[[-76  68  60]
 [ 76 -68 -59]
 [-75  67  59]
 [ 75 -67 -58]]
->
[[ 76 -68 -59]
 [ 75 -67 -58]
 [-75  67  59]
 [-76  68  60]]

[[33 33 38 20 33]
 [35 24 37 73 27]
 [42 35 31 15 32]
 [34 25 39 25 46]
 [29 41 28 20 35]
 [46 30 33 27 18]]
->
[[29 41 28 20 35]
 [42 35 31 15 32]
 [46 30 33 27 18]
 [35 24 37 73 27]
 [33 33 38 20 33]
 [34 25 39 25 46]]

[[ 60 -70 -68   5  68 -50]
 [ 60 -59 -36 -32  52 -15]
 [ 57  22 -64  65  66  14]
 [-43 -49 -48  12  -9 -68]]
->
[[ 60 -70 -68   5  68 -50]
 [ 57  22 -64  65  66  14]
 [-43 -49 -48  12  -9 -68]
 [ 60 -59 -36 -32  52 -15]]

[[ -5 -14  36  11  18  29  22  26]
 [ 11  13 -11   6 -26  -5  -8  -9]
 [  5   7  32  23  11  32  10  23]
 [  4 -28  62  36 -16  57  33  44]
 [ -7  32 -55 -36  46 -51 -30 -40]
 [ 21   0  69  64 -30  73  26  48]]
->
[[ -7  32 -55 -36  46 -51 -30 -40]
 [ 11  13 -11   6 -26  -5  -8  -9]
 [  5   7  32  23  11  32  10  23]
 [ -5 -14  36  11  18  29  22  26]
 [  4 -28  62  36 -16  57  33  44]
 [ 21   0  69  64 -30  73  26  48]]

[[  8  -8 -26 -24  -8 -30  28  10]
 [  4  18 -20  26 -12  -4  12  12]
 [-20  -1 -32  34  -5 -11   4 -55]
 [-47   4 -29  26 -10   9  -6 -27]
 [  5  21 -22  24 -13 -11   9  14]
 [  5  -7 -23 -20  -6 -31  29  12]
 [ -1  -7 -24 -18  -1 -29  28   6]
 [-45   4 -28  24  -7  14 -10 -30]]
->
[[-20  -1 -32  34  -5 -11   4 -55]
 [-47   4 -29  26 -10   9  -6 -27]
 [-45   4 -28  24  -7  14 -10 -30]
 [  8  -8 -26 -24  -8 -30  28  10]
 [ -1  -7 -24 -18  -1 -29  28   6]
 [  5  -7 -23 -20  -6 -31  29  12]
 [  5  21 -22  24 -13 -11   9  14]
 [  4  18 -20  26 -12  -4  12  12]]

[[-29 -20  67 -19 -37  17  26  37  39]
 [ 30  45 -11  58  26 -41 -45  18 -45]]
->
[[ 30  45 -11  58  26 -41 -45  18 -45]
 [-29 -20  67 -19 -37  17  26  37  39]]

[[ 24  23  -9  -1  -5  -5 -25  10]
 [ 63  14 -53 -54  23  49  -8   4]
 [ 47   3   7 -45  -1 -19   8 -16]
 [ 27 -38  28 -58  11   4  46 -25]
 [-75 -20 -47  25  20  31  27 -11]]
->
[[ 63  14 -53 -54  23  49  -8   4]
 [-75 -20 -47  25  20  31  27 -11]
 [ 24  23  -9  -1  -5  -5 -25  10]
 [ 47   3   7 -45  -1 -19   8 -16]
 [ 27 -38  28 -58  11   4  46 -25]]
---
[[-42  11   9   2 -62  -6  -2 -40  72 -14  -5  53 -32  10   2  -4]
 [ 52 -37  21  30  20 -52  24  40 -12  17  26 -43   1  45 -23 -16]
 [ 31   4 -27  14 -69  56  -5  54  15 -14 -36 -31  18 -27  20  19]
 [ 24 -47 -31 -16  22  -8  12  55 -15  27  35 -43  -6 -60 -13  37]
 [-19   7   1  23 -56  -3   4 -26  32  13   7  51 -66 -62  -2  10]]
->
[[-42  11   9   2 -62  -6  -2 -40  72 -14  -5  53 -32  10   2  -4]
 [ 31   4 -27  14 -69  56  -5  54  15 -14 -36 -31  18 -27  20  19]
 [-19   7   1  23 -56  -3   4 -26  32  13   7  51 -66 -62  -2  10]]

[[  1  11   2   2   2  -3 -20 -53  -4]
 [ -3  11   2   1   2  -3 -15 -60  -3]
 [  1  12   5  -5  15  -2   2  34 -19]
 [ 21  10   4 -14   1   6   5   2  12]
 [  2   8   3   0   1   3   7  15 -12]
 [-25 -19 -46   1 -29  10  35  21   0]]
->
[[  1  11   2   2   2  -3 -20 -53  -4]
 [  1  12   5  -5  15  -2   2  34 -19]
 [  2   8   3   0   1   3   7  15 -12]]

[[ -7   9  29  -1  -2 -26 -19 -32 -42  -6  -4  -7]
 [ -2   7  22  21  -7 -31 -19 -32 -38  -6 -13  -6]
 [-33  -3  14 -23   7 -31 -31 -57 -30 -10  19  -3]
 [-14   7  33 -16  -3 -17 -29 -31 -53 -11   9  -8]
 [-12  -2  16 -10  10 -12 -49 -60 -26  -2  17   3]
 [-11   1  27 -13  -1 -10 -35 -26 -49  -6   8  -1]]
->
[[ -7   9  29  -1  -2 -26 -19 -32 -42  -6  -4  -7]
 [-33  -3  14 -23   7 -31 -31 -57 -30 -10  19  -3]
 [-12  -2  16 -10  10 -12 -49 -60 -26  -2  17   3]]

[[ 67  58  41  33  14 -73]
 [ 64  11   7  32   3 -49]
 [ 15 -14  42  18  15   6]
 [ 49 -43  32  37  13  -3]
 [ 44  66  67  26  23 -56]
 [ 43 -12   3  23   3 -22]
 [ 39 -37  32  31  13   1]]
->
[[ 67  58  41  33  14 -73]
 [ 15 -14  42  18  15   6]
 [ 44  66  67  26  23 -56]
 [ 39 -37  32  31  13   1]]

[[ 30  33 -29  25  49 -17 -24]
 [-34 -36  15 -38 -62  24  24]
 [ 22  33  12  32 -14 -29 -35]]
->
[[ 30  33 -29  25  49 -17 -24]
 [ 22  33  12  32 -14 -29 -35]]

[[-27  10  10  21 -23  15  -1 -22]
 [ 25 -44 -48 -41  25 -37  40  32]
 [ 52  -4  -1 -21  60   6 -43  54]
 [ 46 -18 -17 -29  52  -9 -17  49]
 [-12   6   6  12  -7  12  -7  -8]
 [ 16 -35 -39 -31  17 -29  33  23]
 [ 31 -30 -32 -33  33 -23  14  36]]
->
[[-27  10  10  21 -23  15  -1 -22]
 [ 52  -4  -1 -21  60   6 -43  54]
 [-12   6   6  12  -7  12  -7  -8]
 [ 31 -30 -32 -33  33 -23  14  36]]

[[  0 -53   1  -2  24]
 [-56 -28  38  42  43]
 [-27   2  18  21  15]
 [ 63  21 -43 -48 -40]
 [ 62  12 -43 -48 -36]
 [ 20 -43 -13 -17   9]]
->
[[  0 -53   1  -2  24]
 [-27   2  18  21  15]
 [ 62  12 -43 -48 -36]]
---
[[-67  69]
 [ 22  31]
 [ 36  -9]
 [ 38 -28]
 [-19  -8]
 [ 37 -21]
 [ 38 -69]
 [-18   0]
 [-15  -5]
 [-48  38]]
->
[[-67  22  36  38 -19  37  38 -18 -15 -48]
 [ 69  31  -9 -28  -8 -21 -69   0  -5  38]]

[[ 36 -45  44  20  57]
 [-26  51 -40  19 -68]
 [ 13   6  37  49 -38]
 [ 62 -45  32  61 -68]]
->
[[ 36 -26  13  62]
 [-45  51   6 -45]
 [ 44 -40  37  32]
 [ 20  19  49  61]
 [ 57 -68 -38 -68]]

[[-18  30 -61  67  30 -16  25  -4 -13 -20]
 [-15  25 -59  63  31 -18  21  -4 -13 -20]
 [ 36   0 -44  10   3  19  -3 -16   4   2]
 [ -8  36 -73  69  33 -20  10  -7   0  -7]
 [ 28 -23  36  -2  22 -38  19 -12 -11   8]
 [ 25 -28  36  -3  27 -42  18 -12 -16  12]]
->
[[-18 -15  36  -8  28  25]
 [ 30  25   0  36 -23 -28]
 [-61 -59 -44 -73  36  36]
 [ 67  63  10  69  -2  -3]
 [ 30  31   3  33  22  27]
 [-16 -18  19 -20 -38 -42]
 [ 25  21  -3  10  19  18]
 [ -4  -4 -16  -7 -12 -12]
 [-13 -13   4   0 -11 -16]
 [-20 -20   2  -7   8  12]]

[[ -8  38]
 [-16  39]
 [ -5  25]
 [ 40 -27]
 [-51   8]
 [-60 -24]
 [ 24 -33]
 [ 20  17]
 [-39 -30]
 [ -8 -17]
 [ 24 -13]
 [ 14 -39]]
->
[[ -8 -16  -5  40 -51 -60  24  20 -39  -8  24  14]
 [ 38  39  25 -27   8 -24 -33  17 -30 -17 -13 -39]]

[[-48 -31  26  -2 -63 -11 -43  58  51  45  67]
 [-11 -38 -72   9  57   6 -52  53  62 -16 -61]
 [-36 -52 -28 -34 -58 -43  42 -54  -1 -38  14]
 [-52  12   4 -26 -31  -9  40  42 -29 -59 -45]]
->
[[-48 -11 -36 -52]
 [-31 -38 -52  12]
 [ 26 -72 -28   4]
 [ -2   9 -34 -26]
 [-63  57 -58 -31]
 [-11   6 -43  -9]
 [-43 -52  42  40]
 [ 58  53 -54  42]
 [ 51  62  -1 -29]
 [ 45 -16 -38 -59]
 [ 67 -61  14 -45]]

[[ 57 -57  62  59]
 [-69  -8  62 -12]]
->
[[ 57 -69]
 [-57  -8]
 [ 62  62]
 [ 59 -12]]

[[-25  53  37 -25 -18  47]
 [ 21  32  13 -69 -34  48]
 [-42  41  12   1 -17  10]
 [ 27 -23 -50  24 -12 -64]
 [ 18  15  34 -45  50  15]
 [-19 -11 -66  24 -34  -8]
 [ 34 -37 -33 -27 -13 -46]
 [-13  54  44 -23 -28  56]]
->
[[-25  21 -42  27  18 -19  34 -13]
 [ 53  32  41 -23  15 -11 -37  54]
 [ 37  13  12 -50  34 -66 -33  44]
 [-25 -69   1  24 -45  24 -27 -23]
 [-18 -34 -17 -12  50 -34 -13 -28]
 [ 47  48  10 -64  15  -8 -46  56]]

[[ 13  32 -19  24 -24   3   1  21 -16 -68]
 [  3   1   3   0   1   2   1  -1   3  -1]
 [  8  20  10   3  42 -23   0 -19 -28  21]
 [  5  -5  27 -14 -32  -8 -18  15 -23 -61]
 [-54  -5  13  37  31  33 -30 -15   8  -4]]
->
[[ 13   3   8   5 -54]
 [ 32   1  20  -5  -5]
 [-19   3  10  27  13]
 [ 24   0   3 -14  37]
 [-24   1  42 -32  31]
 [  3   2 -23  -8  33]
 [  1   1   0 -18 -30]
 [ 21  -1 -19  15 -15]
 [-16   3 -28 -23   8]
 [-68  -1  21 -61  -4]]
